Below is a small trained network, with its code and all its weights. Each question gives an input and a target symbol and asks what happens when units are switched off, that is, made to give their printed mean instead of their output.

import numpy as np


def w(rows, s, z=0):
    codes = np.array(rows[::2]) - 128.0
    scale = np.full(codes.shape[1], s)
    scale[-1] = z or s
    return codes * scale


def f(y):
    return np.maximum(y, 0)


def softmax(a):
    e = np.exp(a - a.max(-1, keepdims=True))
    return e / e.sum(-1, keepdims=True)


def log_softmax(a):
    a = a - a.max(-1, keepdims=True)
    return a - np.log(np.exp(a).sum(-1, keepdims=True))


def net(x, mask):
    ids = ['Σβεζηθλψ'.index(c) for c in x.split()]
    T = len(ids)
    res = E[ids] + P[:T]
    u = 0
    for l in range(2):
        r = res
        for j in range(2):
            rows = slice(2 * j, 2 * j + 2)
            q, k, v = (r @ M[l][rows].T for M in (Q, K, V))
            z = softmax(np.where(np.tri(T) > 0, q @ k.T / 2**0.5, -1e9)) @ v
            o = O[l][rows]
            res = res + np.where(mask[u + j], z, o[:, -1]) @ o[:, :-1]
        u += 2
        y = f(res @ A[l][:, :-1].T + A[l][:, -1])
        res = res + np.where(mask[u : u + 8], y, B[l][:, -1]) @ B[l][:, :-1]
        u += 8
    return log_softmax(res[-1] @ U[:, :-1].T + U[:, -1])


Q, K, V, O, A, B = {}, {}, {}, {}, {}, {}
E = w([
[83,138,209,151],'Σ',
[106,95,77,116],'β',
[73,105,127,88],'ε',
[212,106,182,80],'ζ',
[65,104,82,94],'η',
[144,123,70,128],'θ',
[30,105,137,76],'λ',
[103,250,180,117],'ψ',
],0.02)
P = w([
[204,28,141,254],'0',
[73,94,105,136],'1',
[83,92,109,122],'2',
[81,96,106,131],'3',
[75,84,106,125],'4',
[56,90,105,112],'5',
[75,88,101,133],'6',
],0.0087)
Q[0] = w([
[166,255,158,153],'L0H1',
[105,136,63,105],'L0H1',
[104,112,100,22],'L0H2',
[213,137,170,106],'L0H2',
],0.022)
K[0] = w([
[128,249,86,118],'L0H1',
[123,75,71,178],'L0H1',
[224,121,93,173],'L0H2',
[135,140,99,26],'L0H2',
],0.019)
V[0] = w([
[86,153,209,4],'L0H1',
[138,105,254,136],'L0H1',
[38,243,188,161],'L0H2',
[87,62,167,65],'L0H2',
],0.008)
O[0] = w([
[92,160,86,255,189],'L0H1',
[138,122,170,205,247],'L0H1',
[16,145,106,113,255],'L0H2',
[208,45,67,196,173],'L0H2',
],0.0082,0.0064)
A[0] = w([
[113,136,86,174,119],'L0N1',
[109,43,164,117,3],'L0N2',
[50,121,38,28,23],'L0N3',
[54,139,92,193,39],'L0N4',
[183,162,28,57,184],'L0N5',
[188,30,54,37,57],'L0N6',
[126,3,59,231,192],'L0N7',
[51,147,89,181,28],'L0N8',
],0.0073,0.0052)
B[0] = w([
[125,124,192,105,168],'L0N1',
[97,137,132,90,137],'L0N2',
[194,192,157,181,174],'L0N3',
[165,118,151,103,224],'L0N4',
[46,175,234,143,145],'L0N5',
[139,169,200,1,156],'L0N6',
[63,64,119,94,246],'L0N7',
[182,115,176,113,217],'L0N8',
],0.0082,0.011)
Q[1] = w([
[214,138,106,212],'L1H1',
[114,174,133,251],'L1H1',
[161,22,169,107],'L1H2',
[150,125,122,205],'L1H2',
],0.013)
K[1] = w([
[191,215,38,138],'L1H1',
[46,246,107,175],'L1H1',
[98,26,91,98],'L1H2',
[134,194,74,225],'L1H2',
],0.013)
V[1] = w([
[56,120,2,46],'L1H1',
[16,103,77,196],'L1H1',
[162,221,94,75],'L1H2',
[124,77,129,88],'L1H2',
],0.0073)
O[1] = w([
[168,131,106,1,29],'L1H1',
[74,143,60,89,205],'L1H1',
[117,156,235,139,10],'L1H2',
[153,92,108,140,172],'L1H2',
],0.011)
A[1] = w([
[191,183,210,126,71],'L1N1',
[84,238,185,81,169],'L1N2',
[171,177,108,15,133],'L1N3',
[143,83,66,21,92],'L1N4',
[85,105,19,183,30],'L1N5',
[157,197,139,216,80],'L1N6',
[254,134,70,176,161],'L1N7',
[92,162,57,90,5],'L1N8',
],0.0093,0.015)
B[1] = w([
[21,133,123,151,160],'L1N1',
[190,143,109,153,216],'L1N2',
[178,78,107,105,160],'L1N3',
[121,208,85,123,191],'L1N4',
[114,131,193,92,253],'L1N5',
[166,131,98,73,169],'L1N6',
[132,113,152,181,149],'L1N7',
[103,140,252,132,144],'L1N8',
],0.015,0.016)
U = w([
[82,93,63,140,177],'Σ',
[178,106,179,78,98],'β',
[134,103,7,142,107],'ε',
[175,81,96,140,134],'ζ',
[186,97,105,86,145],'η',
[137,145,169,114,10],'θ',
[133,149,118,82,72],'λ',
[160,166,100,146,179],'ψ',
],0.011,0.012)

Each question gives the input, a string of symbols that net reads in full, and the target symbol t.
The units are the heads (2 rows each of Q, K, V and O) and the neurons (one row each of A and B). Each row of codes is followed by its name. A weight is (code - 128) times the scale printed after its matrix; where a second scale follows, it is the last column's (O, A, B and U).
mask holds one flag per unit, layer by layer, with each layer's heads first. A switched-off unit (its flag False) gives its mean, the last column of its rows in O or B, instead of its output. The means were averaged over made-up inputs and are rounded, as every weight is.
A unit's drop is (log p(t) with every unit on - log p(t) with that unit switched off) / (log p(t) with every unit on - log p(t) with every unit switched off).
The circuit of an input: a set's keep is (log p(t) with only the set's units on - log p(t) with every unit switched off) / (log p(t) with every unit on - log p(t) with every unit switched off). Starting from the 12 units with the biggest drops (on a tie, the unit counted first), units are removed one at a time, each time the one whose removal leaves the highest keep (on an exact tie, the one counted first), for as long as the keep stays at least 0.8.
units of the circuit, in order: the units of the circuit, biggest drop first
top k neurons: the k neurons with the biggest drops, biggest first
top k neurons in layer l: the k neurons of layer l with the biggest drops, biggest first
which heads matter: for each layer, one digit per head in row order, 1 if its drop is at least 0.15 and else 0, layers parted by /
input β Σ Σ ε, target β: which heads matter -> 11 / 10
input β β β, target β: units of the circuit, in order -> (L0H1 L0N6)
input η ζ ε, target η: units of the circuit, in order -> (L0H1 L1N3 L1H1)
input η Σ Σ ψ β ψ η, target η: which heads matter -> 11 / 10
input θ Σ β ψ λ, target θ: top 4 neurons -> (L1N1 L0N3 L0N6 L0N7)
input η ζ θ ε λ ε, target η: which heads matter -> 10 / 10
input ψ Σ θ η ψ Σ ε, target ψ: which heads matter -> 01 / 01
input ψ Σ Σ ψ λ, target ψ: which heads matter -> 01 / 01
input θ ψ ψ ε Σ η, target θ: top 3 neurons -> (L1N1 L0N3 L0N6)
input ζ Σ Σ Σ β, target ζ: units of the circuit, in order -> (L1H1 L0H2)
input θ θ λ β, target θ: top 2 neurons -> (L1N1 L0N3)
input η Σ Σ Σ Σ ψ λ, target η: top 2 neurons -> (L0N6 L1N3)
input ψ ε λ, target ψ: units of the circuit, in order -> (L0H2 L0N3 L1N2 L0N7)
input ψ ζ Σ Σ Σ Σ θ, target ψ: top 4 neurons -> (L0N3 L0N7 L1N2 L0N5)
input Σ λ ψ Σ ζ, target ζ: units of the circuit, in order -> (L0H2 L1H1 L1N5)
input λ Σ Σ Σ η η, target λ: top 4 neurons -> (L0N7 L1N4 L1N8 L1N5)
input λ Σ ψ λ, target λ: top 3 neurons in layer 1 -> (L1N4 L1N8 L1N5)
input ε ζ Σ η λ ε, target ε: top 2 neurons -> (L0N7 L1N4)
input λ Σ η, target λ: which heads matter -> 00 / 10
input λ ψ θ ε, target λ: top 2 neurons -> (L1N4 L1N8)
input θ ε η λ, target θ: top neuron -> (L1N1)
input ψ Σ λ Σ ψ η η, target ψ: units of the circuit, in order -> (L0H2 L0N3 L1H2 L1N2)
input ε β ψ ψ λ, target ε: top neuron in layer 1 -> (L1N5)
input θ ψ λ Σ ζ λ ε, target θ: top 2 neurons -> (L1N1 L0N3)
input ψ λ ψ β, target ψ: top 2 neurons in layer 1 -> (L1N2 L1N5)
input ψ λ η Σ β β, target ψ: top 2 neurons -> (L0N3 L1N2)
input ψ Σ λ β Σ η, target ψ: top 2 neurons -> (L0N3 L1N2)
input λ ψ ψ β, target λ: top 4 neurons -> (L1N4 L1N8 L0N7 L1N5)
